Below is a small trained network, with its code and all its weights. Each question gives an input and a class and asks what happens when units are switched off, that is, made to give their printed mean instead of their output.

import numpy as np


def w(rows, s, z=0):
    codes = np.array(rows[::2]) - 128.0
    scale = np.full(codes.shape[1], s)
    scale[-1] = z or s
    return codes * scale


def norm(h):
    return h / np.sqrt((h * h).mean(-1, keepdims=True) + 1e-5)


def f(y):
    return y / 2 * (1 + np.tanh(0.7978845608 * (y + 0.044715 * y**3)))


def log_softmax(a):
    a = a - a.max(-1, keepdims=True)
    return a - np.log(np.exp(a).sum(-1, keepdims=True))


def net(x, mask):
    res = np.array(x, float).reshape(1, 2) / 4 @ E
    u = 0
    for l in range(3):
        y = f(norm(res) @ A[l][:, :-1].T + A[l][:, -1])
        res = res + np.where(mask[u : u + 3], y, B[l][:, -1]) @ B[l][:, :-1]
        u += 3
    return log_softmax(norm(res)[-1] @ U[:, :-1].T + U[:, -1])


A, B = {}, {}
E = w([
[125,69,118,238,75],'x0',
[2,136,91,121,33],'x1',
],0.0051)
A[0] = w([
[87,124,129,97,29,202],'0.n1',
[181,187,201,133,157,255],'0.n2',
[142,2,58,201,141,154],'0.n3',
],0.0047,0.0024)
B[0] = w([
[255,133,53,104,107,224],'0.n1',
[101,218,43,145,67,252],'0.n2',
[143,69,83,37,142,223],'0.n3',
],0.0062,0.0027)
A[1] = w([
[86,182,202,28,194,11],'1.n1',
[199,144,217,183,253,83],'1.n2',
[87,215,132,70,196,35],'1.n3',
],0.0056,0.0012)
B[1] = w([
[156,26,91,99,118,201],'1.n1',
[2,165,83,124,5,239],'1.n2',
[157,74,90,97,141,254],'1.n3',
],0.0094,0.002)
A[2] = w([
[114,51,142,254,142,50],'2.n1',
[207,155,74,106,196,253],'2.n2',
[9,141,55,157,37,183],'2.n3',
],0.0075,0.0029)
B[2] = w([
[145,77,68,7,186,149],'2.n1',
[110,113,174,178,138,213],'2.n2',
[123,152,164,120,166,254],'2.n3',
],0.011,0.0078)
U = w([
[156,11,75,55,185,183],'0',
[70,250,151,93,146,177],'1',
[174,84,198,251,150,176],'2',
[184,146,74,163,65,3],'3',
[184,147,72,166,75,1],'4',
[167,137,72,167,58,11],'5',
[178,140,80,155,100,42],'6',
],0.016,0.0096)

Each question gives the input, the list of numbers given to net, and the class t.
The units are the neurons (one row each of A and B). Each row of codes is followed by its name. A weight is (code - 128) times the scale printed after its matrix; where a second scale follows, it is the last column's (A, B and U).
mask holds one flag per neuron, layer by layer. A switched-off neuron (its flag False) gives its mean, the last column of its row in B, instead of its output. The means were averaged over made-up inputs and are rounded, as every weight is.
A unit's drop is (log p(t) with every unit on - log p(t) with that unit switched off) / (log p(t) with every unit on - log p(t) with every unit switched off).
The circuit of an input: a set's keep is (log p(t) with only the set's units on - log p(t) with every unit switched off) / (log p(t) with every unit on - log p(t) with every unit switched off). Starting from all 9 units, units are removed one at a time, each time the one whose removal leaves the highest keep (on an exact tie, the one counted first), for as long as the keep stays at least 0.8.
circuit, biggest first: the units of the circuit, biggest drop first
most important unit: the unit with the biggest drop
k most important neurons: the k neurons with the biggest drops, biggest first
top k neurons in layer l: the k neurons of layer l with the biggest drops, biggest first
drop when u is switched off: that unit's drop, to one decimal
input [0,-3], class 2: circuit, biggest first => 2.n2
input [7,8], class 1: 3 most important neurons => 2.n3, 1.n1, 1.n3
input [7,-8], class 1: 4 most important neurons => 1.n2, 0.n1, 2.n3, 1.n1
input [-8,7], class 0: 4 most important neurons => 1.n1, 0.n2, 1.n2, 1.n3
input [-6,-7], class 1: 4 most important neurons => 1.n2, 0.n3, 2.n1, 2.n2
input [-7,-8], class 1: 3 most important neurons => 0.n3, 1.n2, 2.n1
input [-5,-1], class 0: 3 most important neurons => 1.n1, 1.n3, 0.n1
input [-3,0], class 2: circuit, biggest first => 1.n2, 2.n2
input [3,3], class 2: circuit, biggest first => 1.n2, 1.n3
input [2,3], class 2: 2 most important neurons => 1.n2, 0.n1
input [-2,-1], class 2: 2 most important neurons => 0.n2, 1.n2
input [-5,-6], class 1: 2 most important neurons => 1.n2, 0.n3
input [-3,-5], class 1: 2 most important neurons => 1.n2, 0.n3
input [0,-4], class 1: circuit, biggest first => 1.n2
input [-4,4], class 0: top 2 neurons in layer 1 => 1.n2, 1.n3
input [-3,3], class 2: top 2 neurons in layer 2 => 2.n2, 2.n1
input [-5,-7], class 1: drop when 0.n3 is switched off => 1.5
input [-2,-2], class 2: drop when 2.n2 is switched off => 0.2
input [2,2], class 2: drop when 2.n1 is switched off => 0.1
input [7,-2], class 0: most important unit => 2.n1
